Below are the code and all the weights of a small trained network. Each question names an input and a target symbol and asks about switching units off, where a switched-off unit gives its printed mean instead of its output.

import numpy as np


def w(rows, s, z=0):
    codes = np.array(rows[::2]) - 128.0
    scale = np.full(codes.shape[1], s)
    scale[-1] = z or s
    return codes * scale


def norm(h):
    return h / np.sqrt((h * h).mean(-1, keepdims=True) + 1e-5)


def f(y):
    return y / 2 * (1 + np.tanh(0.7978845608 * (y + 0.044715 * y**3)))


def softmax(a):
    e = np.exp(a - a.max(-1, keepdims=True))
    return e / e.sum(-1, keepdims=True)


def log_softmax(a):
    a = a - a.max(-1, keepdims=True)
    return a - np.log(np.exp(a).sum(-1, keepdims=True))


def net(x, mask):
    ids = ['βγεηθμξπψ'.index(c) for c in x.split()]
    T = len(ids)
    res = E[ids] + P[:T]
    u = 0
    for l in range(3):
        r = norm(res)
        for j in range(2):
            rows = slice(2 * j, 2 * j + 2)
            q, k, v = (r @ M[l][rows].T for M in (Q, K, V))
            z = softmax(np.where(np.tri(T) > 0, q @ k.T / 2**0.5, -1e9)) @ v
            o = O[l][rows]
            res = res + np.where(mask[u + j], z, o[:, -1]) @ o[:, :-1]
        u += 2
        y = f(norm(res) @ A[l][:, :-1].T + A[l][:, -1])
        res = res + np.where(mask[u : u + 8], y, B[l][:, -1]) @ B[l][:, :-1]
        u += 8
    return log_softmax(norm(res)[-1] @ U[:, :-1].T + U[:, -1])


Q, K, V, O, A, B = {}, {}, {}, {}, {}, {}
E = w([
[128,78,154,112,120],'β',
[131,150,132,83,79],'γ',
[150,73,136,109,144],'ε',
[137,205,227,132,115],'η',
[154,68,137,112,147],'θ',
[12,173,109,248,106],'μ',
[188,129,99,83,167],'ξ',
[117,85,90,160,94],'π',
[137,140,74,164,7],'ψ',
],0.018)
P = w([
[152,11,195,127,114],'0',
[178,57,173,90,148],'1',
[199,90,140,111,144],'2',
[179,105,126,160,154],'3',
[140,106,117,169,159],'4',
[72,85,121,169,154],'5',
[42,87,105,157,179],'6',
[2,84,90,162,215],'7',
],0.007)
Q[0] = w([
[156,240,24,74,135],'0.h1',
[171,43,85,76,2],'0.h1',
[131,218,24,232,181],'0.h2',
[201,39,24,154,75],'0.h2',
],0.0073)
K[0] = w([
[184,67,161,61,179],'0.h1',
[212,33,10,169,95],'0.h1',
[120,91,93,37,78],'0.h2',
[68,148,1,177,75],'0.h2',
],0.0088)
V[0] = w([
[255,106,130,244,154],'0.h1',
[99,214,122,152,61],'0.h1',
[110,101,115,158,37],'0.h2',
[117,126,219,123,121],'0.h2',
],0.0071)
O[0] = w([
[130,114,95,17,168,225],'0.h1',
[229,164,75,197,164,1],'0.h1',
[189,159,46,148,122,145],'0.h2',
[1,133,163,194,80,124],'0.h2',
],0.0072,0.0049)
A[0] = w([
[216,66,123,195,149,160],'0.n1',
[190,93,114,41,149,254],'0.n2',
[168,226,96,143,120,230],'0.n3',
[56,118,41,127,153,255],'0.n4',
[171,85,173,87,128,247],'0.n5',
[137,111,129,73,53,145],'0.n6',
[162,161,179,145,138,59],'0.n7',
[121,131,113,125,254,71],'0.n8',
],0.012,0.0035)
B[0] = w([
[57,75,119,141,120,151],'0.n1',
[51,172,138,245,177,249],'0.n2',
[78,123,60,189,108,132],'0.n3',
[108,46,169,102,203,179],'0.n4',
[98,192,130,253,104,203],'0.n5',
[104,90,60,182,173,162],'0.n6',
[161,210,215,55,48,123],'0.n7',
[61,205,147,25,4,159],'0.n8',
],0.0068,0.015)
Q[1] = w([
[12,137,146,149,153],'1.h1',
[66,93,113,189,97],'1.h1',
[153,197,175,134,179],'1.h2',
[69,125,114,201,90],'1.h2',
],0.011)
K[1] = w([
[116,235,252,118,108],'1.h1',
[178,199,166,122,162],'1.h1',
[58,54,168,194,121],'1.h2',
[142,255,141,55,127],'1.h2',
],0.0096)
V[1] = w([
[176,143,255,115,33],'1.h1',
[27,152,148,49,18],'1.h1',
[178,107,215,142,135],'1.h2',
[76,177,78,165,179],'1.h2',
],0.0077)
O[1] = w([
[250,53,47,255,44,58],'1.h1',
[89,69,205,145,164,114],'1.h1',
[71,183,58,120,86,97],'1.h2',
[232,115,124,99,174,254],'1.h2',
],0.0081,0.0084)
A[1] = w([
[147,202,127,49,181,131],'1.n1',
[124,198,178,34,120,77],'1.n2',
[206,172,140,151,70,158],'1.n3',
[82,96,247,56,144,147],'1.n4',
[67,242,67,206,80,3],'1.n5',
[182,177,173,233,167,95],'1.n6',
[205,56,127,2,119,59],'1.n7',
[97,95,43,39,95,119],'1.n8',
],0.0072,0.0032)
B[1] = w([
[128,118,187,202,60,192],'1.n1',
[140,28,137,254,31,148],'1.n2',
[86,139,69,149,72,114],'1.n3',
[103,119,195,182,133,253],'1.n4',
[3,66,108,102,183,137],'1.n5',
[150,199,105,57,137,185],'1.n6',
[197,61,72,37,165,110],'1.n7',
[223,145,74,206,162,113],'1.n8',
],0.0078,0.0047)
Q[2] = w([
[148,132,67,170,45],'2.h1',
[152,79,145,40,115],'2.h1',
[100,84,118,170,246],'2.h2',
[162,214,146,40,134],'2.h2',
],0.011)
K[2] = w([
[128,161,142,166,76],'2.h1',
[49,127,159,67,97],'2.h1',
[176,127,90,8,138],'2.h2',
[59,68,91,179,168],'2.h2',
],0.014)
V[2] = w([
[120,28,153,25,150],'2.h1',
[254,39,101,208,177],'2.h1',
[153,35,54,107,179],'2.h2',
[193,150,62,156,147],'2.h2',
],0.0099)
O[2] = w([
[181,166,66,221,175,50],'2.h1',
[212,115,93,102,151,40],'2.h1',
[101,167,48,126,98,16],'2.h2',
[94,164,121,3,138,2],'2.h2',
],0.013,0.0045)
A[2] = w([
[206,217,124,146,211,83],'2.n1',
[124,154,41,144,188,112],'2.n2',
[93,135,33,73,84,146],'2.n3',
[172,189,81,39,4,3],'2.n4',
[77,236,115,135,136,147],'2.n5',
[86,125,189,59,11,154],'2.n6',
[110,113,162,235,86,162],'2.n7',
[216,253,224,117,56,67],'2.n8',
],0.011,0.0044)
B[2] = w([
[65,111,40,199,96,129],'2.n1',
[179,186,100,212,144,147],'2.n2',
[159,180,121,11,104,136],'2.n3',
[89,196,202,124,222,131],'2.n4',
[224,54,114,105,84,185],'2.n5',
[183,92,145,209,215,144],'2.n6',
[190,136,55,15,85,254],'2.n7',
[58,43,52,139,67,130],'2.n8',
],0.011,0.0099)
U = w([
[143,66,104,117,36,200],'β',
[252,81,149,99,163,60],'γ',
[101,116,118,131,101,34],'ε',
[134,132,120,115,108,62],'η',
[81,94,112,144,114,2],'θ',
[21,88,66,83,110,60],'μ',
[88,163,207,110,155,190],'ξ',
[151,137,74,192,177,161],'π',
[151,166,86,37,126,224],'ψ',
],0.011,0.0043)

Each question gives the input, a string of symbols that net reads in full, and the target symbol t.
The units are the heads (2 rows each of Q, K, V and O) and the neurons (one row each of A and B). Each row of codes is followed by its name. A weight is (code - 128) times the scale printed after its matrix; where a second scale follows, it is the last column's (O, A, B and U).
mask holds one flag per unit, layer by layer, with each layer's heads first. A switched-off unit (its flag False) gives its mean, the last column of its rows in O or B, instead of its output. The means were averaged over made-up inputs and are rounded, as every weight is.
A unit's drop is (log p(t) with every unit on - log p(t) with that unit switched off) / (log p(t) with every unit on - log p(t) with every unit switched off).
The circuit of an input: a set's keep is (log p(t) with only the set's units on - log p(t) with every unit switched off) / (log p(t) with every unit on - log p(t) with every unit switched off). Starting from the 12 units with the biggest drops (on a tie, the unit counted first), units are removed one at a time, each time the one whose removal leaves the highest keep (on an exact tie, the one counted first), for as long as the keep stays at least 0.8.
circuit, biggest first: the units of the circuit, biggest drop first
unit that matters most: the unit with the biggest drop
top k neurons: the k neurons with the biggest drops, biggest first
top k neurons in layer l: the k neurons of layer l with the biggest drops, biggest first
which heads matter: for each layer, one digit per head in row order, 1 if its drop is at least 0.15 and else 0, layers parted by /
input ξ ξ ξ μ ξ η θ, target β: top 3 neurons -> 0.n7; 0.n2; 0.n1
input ξ θ ψ π ξ ψ π, target ψ: top 3 neurons -> 0.n2; 0.n5; 2.n3
input ξ ξ ξ π μ ε, target π: which heads matter -> 01 / 01 / 11
input π η β ξ μ ξ β ε, target β: circuit, biggest first -> 1.h1
input β μ ε β β μ, target μ: which heads matter -> 10 / 00 / 01
input η ξ β μ ξ ξ π β, target γ: circuit, biggest first -> 1.h1; 2.h1
input ξ ξ ξ π, target π: top 2 neurons -> 2.n2; 2.n7
input β ψ η μ ξ, target β: top 2 neurons in layer 1 -> 1.n5; 1.n3
input γ ξ ξ ξ π ξ, target π: which heads matter -> 00 / 00 / 10
input π ψ θ, target ψ: which heads matter -> 00 / 00 / 01
input π ξ β γ η θ, target β: which heads matter -> 00 / 11 / 00
input η μ ξ θ ξ β ξ θ, target γ: which heads matter -> 00 / 10 / 11
input π μ β β, target μ: which heads matter -> 10 / 11 / 10
input γ ξ π μ γ, target π: top 2 neurons -> 0.n8; 2.n7
input β μ η π μ ξ π ξ, target γ: which heads matter -> 00 / 10 / 01
input θ ε β π ξ θ, target π: top 2 neurons in layer 0 -> 0.n5; 0.n4
input β ξ θ ξ η ξ ξ ξ, target γ: unit that matters most -> 1.h1
input γ β ξ ξ γ ξ μ η, target β: which heads matter -> 10 / 00 / 00
input ψ η ε β ξ ξ μ, target β: circuit, biggest first -> 0.n2; 1.h1
input ξ ψ μ π, target ψ: circuit, biggest first -> 2.h2; 0.n5; 0.n2; 1.n8
input θ ξ θ, target ξ: top neuron -> 0.n5
input η β π ξ, target β: top 2 neurons -> 0.n2; 0.n8
input η ξ ξ ε, target β: top 3 neurons -> 0.n2; 0.n5; 0.n7
